(in the rows, 128 means zero)
Here are made-up objects, facts about them, and rows of numbers that follow some of those facts. Name the object behind each unnamed row.

Named rows:
(91): [131 126 141 160 139 116 144 118 121 106 191 126 119 135 142 135 111 110
 121 160 158 108 112 136 163 116 114 123 109 125  95 177  82 145 120 106
 124 122  87 104 163  95 158 121  98 123 133 136 132 127 120 107 147 138
 118 144 123 132 124 138 119 138 125 125 116 124 109 146 117 136 126 133
 168 138 144]
(118): [134 123 133 120 125 115 126 128 141 109 109 117 114 120 121 142 128 113
 142 125 137 114 112 135 120 134 121 122 123 131 148 137 150 142 164 104
 122 139 135 172 109 148 138 139 117 128 140 136 122 154 141 105 126 143
 122  88 107 144 131 154 122 134 117 123 125 144 131 130 125 145 125 114
 114 141 133]
(331): [134 142 143 148 122 109 129 129 119 113 116 110 135 125 151 147 112 118
 146 121 155 133 112 161 123 111 126 122 134 117 164 144 107 136 154 100
 161 148 104 198  98 150 168 168 120 119 128 139 125 135 118  94 134 131
 112  92 109 144 119 131 122 125 120 114 133 132 111 131 127 140 173 141
 112 143 133]
(70): [131 126 133 114 129 112 138 151 141 136  95 112 111 120 168 132 119 121
 115 119 138 101 131 142 140 125 125 121 112 119 108 138 111 149 114 101
 155 127 178 117  95  95 116 117  98 126 125 130 151 120 119 226 133 142
 111 100 110 120 117 135 124 125 122 126 126 124 133 137 120 132 119 120
 112 158 107]
(55): [146 125 134 122 139 114 128 133 119 133 101 119 109 110 128 125 118 119
 109 135 138 109 114 139 131 118 121 124 112 118  94 157 124 117 122 109
 162 123 163 115 139 109 129 110 113 120 130 124 100 114 116 183 136 131
 114 111 116 139 123 130 126 124 117 128 134 124 131 140 117 127 138 114
 105 139 178]
(19): [150 115 133 132 120 104 170 117 141 143 115 123 108 113 165 133 112 112
 102 129 147 113 108 135 128 117 120 121 112 123 116 121 101 124 133 122
 141 130 119 104 103 156 123  98 124 129 138 171 175 130 118 127 122 149
 113 154 138  99 130 142 119 116 115 122 118 149 141 126 116 131 150 106
 111 141 130]
(366): [142 123 134 130 152 118 138 126 124 113 139 119 127 115 131 136 119 127
 137 125 134  94 119 120 140 128 182 127 110 127 136 130 186 135 109 125
 120 143 108 104 167 194 129 113 152 120 158 148 113 137 136 153 124 147
 131  89 194 158 129 129 122 124 118 133 117 128 113 161 125 122 144 113
 175 134 164]
(226): [133 146 129 120 139 136 146 113 151 113 117 120 141 122 128 155 136 138
 116 142 136 158 106 129 127 120 135 120 124 149  98 144 147 137 115 117
 122 160 168 178 171  86 118 133 155 171 173 125  99 135 124 103 119 131
 151 149 145 110 123 157 133 138 123 121 137 136 149 142 129 124 117 111
 116 155 136]
(101): [131 122 127 124 124 111 148 124 136 132 126 120 112 108 131 134 105 111
 102 131 126  97 113 137 156 110 120 120 118 121 102 129 129 122 131 120
 153 122 104 110 101  87 125 121 145 116 124 152  95 113 118 158 124 132
 140 161 129 103 115 142 114 121 121 129 117 131 148 129 117 128 134 139
 126 141 130]
(294): [133 155 119 149 140 119 124 120 117 116 106 125 124 110 122 133 125 113
 101 126 146 103 107 153 141 129 120 115 125 116 192 141  87 175 131 100
 156 115  98 205 130 126 145 158 119 117 139 145 102 128 175 172 135 138
 165  85 106 123 119 148 113 121 123 124 120 137 119 130 128 127 127 126
 111 166 181]
(164): [142 120 134 126 122 114 134 132 148 140 129 124 123 112 154 137 111 116
 118 122 133  87 131 130 143 130 116 115 112 121 100 123 112 146 124 113
 130 124 140 108  95 110 135 125 105 120 122 119 129 108 115 222 124 141
 123 153 131 126 123 143 113 119 133 126 120 127 127 128 122 125 122 127
 116 139 120]
(274): [132 127 139 126 119 112 136 130 110 136  98 122 113 120 170 133 106 111
 126 132 157 115 114 123 129 149 116 112 122 121 137 185 147 117 123 125
 123 117 150 130  91 129 145 100  98 125 134 133 177 103 119  96 139 135
 159 174 126 121 131 134 118 117 129 121 119 130 122 127 121 125 115 115
 112 142 118]
(368): [136 145 138 123 131 140 124 117 130 120 120 125 134 107 124 132 126 114
 111 120 135 101 110 161 132 133 125 113 114 120 153 147 108 148 150  99
 132 120 112 146 159 104 129 161 118 120 130 158 108 142 155 136 133 136
 137 103 114 134 122 143 123 133 113 130 120 134 122 132 115 130 120 117
 109 148 159]
(298): [136 120 120 124 147 118 134 115 147 148 144 114 111 114 124 136 109 110
 115 143 140  99 112 137 131 141 113 120 119 119 119 172 179 122 114 130
 129 148  95 126 158 139 111 123 103 125 127 117 170 113 115 156 145 130
 143 110 121 111 120 142 116 129 122 123 128 122 130 126 130 127 124 140
 143 136 138]

Some facts about the objects:
bofla: is of sort; muzom: belongs to class; mozan: points at
(101) {bofla=skabribal, muzom=loplol, mozan=(19)}
(108) {bofla=gamo, muzom=tredri}
(110) {bofla=gamo, muzom=trapuvu}
(118) {bofla=drodes, muzom=trapuvu}
(155) {bofla=drodes}
(164) {bofla=skabribal, muzom=loplol}
(188) {bofla=gamo, muzom=troflan, mozan=(226)}
(19) {bofla=skabribal, muzom=troflan}
(213) {bofla=skabribal, muzom=skagi}
(22) {bofla=skabribal, muzom=trapuvu}
(226) {bofla=gamo, muzom=trapuvu, mozan=(87) (188)}
(237) {bofla=skabribal, muzom=tredri, mozan=(366) (293)}
(274) {bofla=skabribal}
(293) {bofla=boder, muzom=skagi, mozan=(41)}
(294) {bofla=drodes, mozan=(331) (445)}
(298) {bofla=skabribal, muzom=kuru, mozan=(108)}
(310) {bofla=drodes, muzom=trapuvu, mozan=(213)}
(319) {bofla=drodes, muzom=troflan, mozan=(274)}
(331) {bofla=drodes, muzom=vure}
(340) {bofla=gamo, muzom=kuru}
(366) {bofla=boder, muzom=troflan, mozan=(91)}
(368) {bofla=drodes, mozan=(294)}
(380) {bofla=gamo, muzom=kuru, mozan=(274)}
(407) {bofla=boder, muzom=kaden}
(41) {bofla=boder, muzom=loplol, mozan=(91) (237)}
(412) {bofla=skabribal, muzom=skagi, mozan=(87)}
(435) {bofla=skabribal, muzom=kaden}
(438) {bofla=gamo, muzom=vure}
(445) {bofla=skabribal, muzom=tredri}
(5) {bofla=boder, muzom=kuru, mozan=(237)}
(55) {bofla=skabribal, muzom=skagi, mozan=(70)}
(70) {bofla=skabribal, muzom=loplol}
(84) {bofla=skabribal, muzom=troflan}
(87) {bofla=boder, muzom=vure, mozan=(226)}
(91) {bofla=skabribal, muzom=vure, mozan=(5)}

Rows to name:
A row may be one of the objects named above.
[138 131 143 123 132 106 134 137 114 135  90 119 113 132 165 136 113 107
 134 134 154 107 119 132 133 149 119 122 123 117 121 180 127 117 132 122
 120 122 135 115  91 135 144 106  92 119 129 127 161 110 122 106 125 134
 147 194 129 127 121 141 122 122 119 114 118 121 123 130 117 125 124 104
 114 141 128] => (274)
[135 134 128 121 131 113 123 133 130 133 100 120 115 123 169 133 112 110
 130 128 144 106 109 127 129 146 116 119 120 124 128 178 119 119 127 121
 129 124 134 114  99 125 145 103  94 125 138 120 176 107 118  99 127 136
 157 183 134 132 118 137 121 124 122 123 118 127 126 138 114 127 118 114
 113 139 125] => (274)
[164 119 131 127 144 126 133 135 125 112 179 135 121 122 131 142 114 118
 105 128 150 106 122 129 123 124 127 122 125 130 108 157  91 111 171 115
 123 142 124 102 166 105 119 122 120 121 133 121  86 115 149 146 122 136
 142  86 112 144 126 133 128 115 141 162 134 121 114 152 115 125 120 116
 115 140 117] => (293)
[145 128 135 149 131  98 130 117 145 123 134 120 115 126 153 126 112 125
  98 137 130 131 113 135 143 115 114 111 110 122 154 144 112 124 123 126
 127 115 135 196  94 158 184 100 182 114 123 115 188 108 126 225 127 138
 139 147 141  99 117 153 117 125 117 141 128 123 120 140 121 140 146 117
 116 151 130] => (445)
[138 122 153 125 136 124 127 125 137 112 113 126 115 113 120 143 126 113
 136 122 134 127 107 135 139 133 119 125 126 138  97 125 202 134 155 107
 115 136  94 136 130 120 131 154 119 130 132 137  99 117 143 101 130 131
 137  94 112 127 124 143 117 139 125 118 131 154 112 129 120 129 117 115
 112 159 169] => (310)
[135 126 133 152 141 112 141 120 132 113 197 118 122 135 140 132 111 112
 120 156 151 104 113 132 163 118 114 122 111 126  94 170 127 140 122 107
 132 124  98 105 152  92 167 122 116 125 139 131 136 120 114 112 137 141
 112 143 113 122 122 132 115 150 111 125 120 126 102 136 120 133 126 141
 167 139 130] => (91)
[147 117 128 152 131 113 135 115 150 128 138 122 114 141 152 127 110 132
 105 140 131 140 115 135 133 117 119 121 119 120 156 133  98 121 123 123
 131 121 119 198  88 174 180 103 181 119 121 119 186 106 120 224 118 141
 145 149 131 116 120 151 120 130 105 140 124 126 126 145 118 141 144 115
 111 151 137] => (445)
[136 125 131 131 124 131 142 119 140 132 109 120 126 113 119 132 114 138
 120 134 130 120 114 133 129 110 120 137 116 121  94 180 198 126 139 121
 148 120 134  96 176 111 127 123 154 119 125 132  88 110 125 117 129 134
 117 176 128 137 123 133 111 125 118 127 140 125 111 142 112 124 134 108
 120 136 172] => (412)
[133 136 134 126 131 126 135 129 145 109 115 117 107 117 114 145 125 109
 147 125 139 126 111 149 136 137 120 126 119 137 117 124 204 119 141 100
 124 133  95 136 131 123 131 146 116 121 127 146 106 120 151  97 138 131
 133  80 111 120 133 140 116 147 106 124 131 159 103 126 123 130 119 117
 119 163 144] => (310)
[126 158 131 120 134 132 154 117 142 118 167 125 175 130 147 138 147 117
 119 156 143 126 126 131 123 121 132 116 130 144 137 134 102 133 112 126
 129 156 144 108 149 122 122 139 107 124 181 154  92 139 149 148 141 132
 147 132 201 100 127 143 129 126 129 123 117 142 139 145 132 124 152 119
 115 157 172] => (188)
[129 159 144 116 124 114 142 128 112 110  98 126 133 111 139 126 125 105
 129 132 152 105 111 144 123 140 123 120 125 124 167 157 144 115 132 109
 132 138 110 111  87 180 134 143 100 115 139 151  98 111 164  99 122 133
 139 113 127 148 130 133 126 120 120 129 117 126 107 129 117 134 150 113
 118 158 130] => (319)
[135 117 149 118 123 138 120 113 144 103 142 119 124 149 140 135 107 110
 114 117 136 106 135 128 155 136 144 116 120 129  90 128 105 120 114 102
 134 140 128 123 146 103 150 130 132 120 124 130  82 116 167 162 124 142
 138  82 127 114 127 131 121 120 160 147 119 127 115 150 129 121 119 168
 158 142 122] => (41)
[127 144 141 117 132 115 134 118 133 107  99 123 131 115 126 138 115 111
 120 158 178  98 133 136 124 135 125 120 118 120 174 161 224 133 114 110
 129 122 123 137 134 109 111 130 101 126 145 139 103  99 115  98 121 128
 200 133 126 112 122 137 119 124 116 116 118 128 144 129 130 123 128 136
 115 143 127] => (380)
[127 124 133 145 129  99 133 129 146 109 157 129 150 150 165 151 116 123
 113 139 144 151 119 138 123 116 126 122 113 120 159 110 113 131 128 104
 125 126 132 162 127  95 129 129  98 113 138 143 142 124 115 105 123 137
 118 120 133 111 119 142 124 125 118 124 133 131 130 129 114 126 120 128
 119 139 114] => (438)
[126 126 178 128 128 127 135 117 121 117 128 119 131 107 110 141 113 109
 113 130 145  92 122 139 135 116 103 129 125 126 108 177 138 124 121  94
 118 133 109 139 124 139 121 122  97 118 125 149  99 109 140 185 186 144
 155  92 115 111 135 134 130 126 112 123 116 128 110 154 125 124 118 129
 163 134 140] => (5)
[129 128 140 140 149 113 135 114 121 133  99 133 130 121 128 131 114 112
 138 123 155 124 114 147 159 116 120 115 114 142 137 163 129 112 117 155
 129 129 100 105 140 116 123  99 141 114 115 124 100 103 114 180 124 136
 120  94 165  94 125 134 139 129 118 150 117 128 110 165 117 123 125 128
 121 140 165] => (237)
[143 124 111 145 128 119 128 112 160 131 130 122 113 126 148 125 112 130
 105 142 122 134 112 130 142 123 114 115 108 120 157 136  93 118 130 119
 131 116 115 187 103 158 173 107 171 129 131 131 186 106 124 215 117 138
 138 145 145 106 127 153 116 130 119 134 122 124 121 138 121 141 142 125
 113 153 157] => (445)
[132 157 134 122 129 133 169 127 146 114 140 120 153 118 121 136 112 153
 124 120 140 115 111 140 128 107 140 114 117 116  88 182 176 118 115 107
 136 136 107 162 186  85 116 156 141 107 131 140  94 118 138 100 129 129
 134 158 159 104 123 139 128 120 157 155 148 123 110 147 123 129 133 130
 152 140 144] => (87)

